Each row has two labels, one from each of two sets.
[  0   5   0  -3   2  -5  -3   3   1   0  -5  -2  -6   3  -3  -1   0 -13
   5  -1  -3  -2   6   4 -13   0   3   1  -9  -2  -1  -2   5  -4   7   0
 -10   0  -3 -16  -7  -1  -9  -9   1  -3   6  -5   3  -1  -3  -6  -3  13
   8   0  -7   5   1  -2] | (56)/T
[ -2   4   0   0   0  -2   0   3   3   1  -3  -3  -7  -1  -2  -3  -1 -17
   8  -3  -2  -3   4   0 -11   2   3  -4  -9   0   2  -3   4  -1   2  -1
  -9   2  -2 -13  -6   0  -7  -5  -1  -1   5  -5   4   0  -2  -3  -2  15
   5   2  -5   5   0  -2] | (56)/T
[ -1   2   2  -3   0  -4  -3   1   1   0  -3  -2  -5   1  -2  -2   1 -13
   4  -2  -4  -2   2   2 -12   0   3  -1  -7  -1   0  -2   5  -2   4   1
  -8   2  -1 -13  -6   0  -6  -3  -1  -2   3   1   1   1  -2  -2  -2  10
   5  -4  -4  11   1  -3] | (56)/T
[  2   0   1  -1   1  -1  -1   1   2   0  -3  -4  -6   1   0  -2  -1 -14
   6  -3  -2  -2   3   0 -19   3   4  -6  -8  -3  -2  -2  -2  -6   2  -2
  -7  -2   0  -9  -8  -2  -8  -4  -2  -3   1 -13   4  -1  -2  -5  -1  22
   9   0   1   2  -1  -3] | (47)/T
[  0  -5   2   1  -2  -3   6  -1   7  -5 -11   4   2  -2  -1   7  -2  14
  -1   3   6   0  -4  -4  10   1   2  -1   4   2 -11   1   2   7 -12  -6
   5 -10   0   9  -3  -3   5   3   2   3   3  -7  -3   1   1  -1  -1 -39
   0  -4  -2   0  -1   0] | (55)/W
[ 11   3  12  -4  -1  -6   8  -2   8  -6 -15  -1  -1   2  -4   8   0  25
  -1   0  -2   0   1  10   8   0   0  -3   0  -2  -6   1  13   7 -12  -5
   4   1  -1  -6  -1  -3   8   5   2   3  10   8  -3   2   3  -7  -6 -23
  -2 -15   0   0   6  -3] | (53)/W
[ -4   5   2  -4   1   1  -5   1   0   1  -7   0  -4  -1  -3  -2   4 -26
   8   0   1  -1   5   1 -20   3   2   6 -11  -1  -1  -6   7  -2   7   2
 -11   7   0 -15  -4  -1  -5   0   2  -4   1  -3   4  -2  -6  -6  -5  18
   4   0  -4   4   0  -2] | (48)/T
[  3   3   2  -1   1  -2  -1   3   0   0  -4  -3  -6   3  -2  -3  -1  -8
   5  -3  -4  -3   3   4 -10   2   4  -1  -8   1  -3  -1   4  -3   5  -2
  -8   1  -2 -12  -5   3  -7  -6  -1  -2   3  -4   3  -1   0  -6  -1  18
   6  -1  -3   3   0  -3] | (56)/T
[ 1  1  2 -1 -2 -2  0  1  2  2 -4 -1 -5  0 -1 -2  1 -8  5 -2 -3 -3  3  1
 -9  2  1 -2 -6 -2  2  3  1 -4  3 -1 -6 -1 -1 -7 -5 -1 -5 -4 -1 -2  3 -6
  3 -2 -1 -5 -1  8  5  0 -1  2  0 -2] | (56)/T
[  6   3   1  -2   1   1  -3   4   2   1  -5  -3  -9   8  -3  -2   1 -13
   8  -5  -5  -4   6   7 -16   1   5  -3 -12  -5  -1  -1   8  -4   8  -1
 -10   5  -3 -17  -6  -2 -11  -4  -1   6   4  -7   5   0  -2  -6  -2  33
   8  -2  -4   4   0  -2] | (53)/T
[  3  -2   5  -4   0  -6   2  -4   6  -3 -16   3   0  -1  -3   7   0  10
   0   3   3   0   0   1  -3   2   2   2  -3   0  -7   0   2   1  -5  -1
   0  -8   4   2   0  -4   9   0   1  -3   3  -5  -7  -1   2  -7  -1 -23
  -3 -10   3   1   0  -1] | (56)/W
[  2   4   4  -2   0  -6  -2   2   5  -1  -9  -4  -7   1  -2   0  -1  -5
   5  -4  -3   0   3   5 -11   2   3  -4  -7  -2  -1  -2   4  -1   1  -2
  -7   0  -2 -13  -7   0  -3  -5  -1  -1   7   0   2   0   0  -6  -3   5
   7  -4  -2   4   2  -3] | (47)/K
[ -2   5   2  -2  -2   0  -2   2   1   1  -5  -1  -6   1  -3  -3   1 -18
   5  -3  -2  -2   5   2 -14   1   2   2  -7  -3   1  -3   5  -4   7   3
 -10   5  -1 -15  -6   0  -5  -4  -2  -3   3  -2   4   0  -4  -4  -4  18
   6   2  -5   6   1  -1] | (48)/T
[  3  -1  10  -2   0  -4   9  -4   7  -6 -13  -1   1   1  -2   8  -2  16
  -1   0   2  -1  -2   3   0   2   0  -4   0   0  -8   0   8   5 -10  -2
   2  -4   3   1  -3  -1   9   4   0   1   5  -5  -3   0   3  -6  -5 -27
   0 -13   4  -1   0  -7] | (47)/W
[  2  -2  -6   3   0   0  -9   6  -3   2   7   3   1   8  -2  -2  -2   3
   0   3  -2  -1   4   0  10  -5   1   3  -1  -1   0   5  -2  -3   8   0
  -1  -5  -8  -3   0  -3 -14  -6   4  -1   3  -8   1  -3  -2   0   4   6
   3   7 -12   6   1   7] | (55)/T
[  5   8   5  -5   2  -5   2   2   5  -2  -7  -7  -8   3  -3  -2   0 -10
   5  -5  -7  -2   4   8 -14   3   1  -7  -8  -4   3   0  11  -2   2  -2
 -10   6  -3 -20 -12   0  -6  -5  -3  -2   5   5   2   4   2  -6  -6  17
   8  -3  -2   4   3  -6] | (47)/T
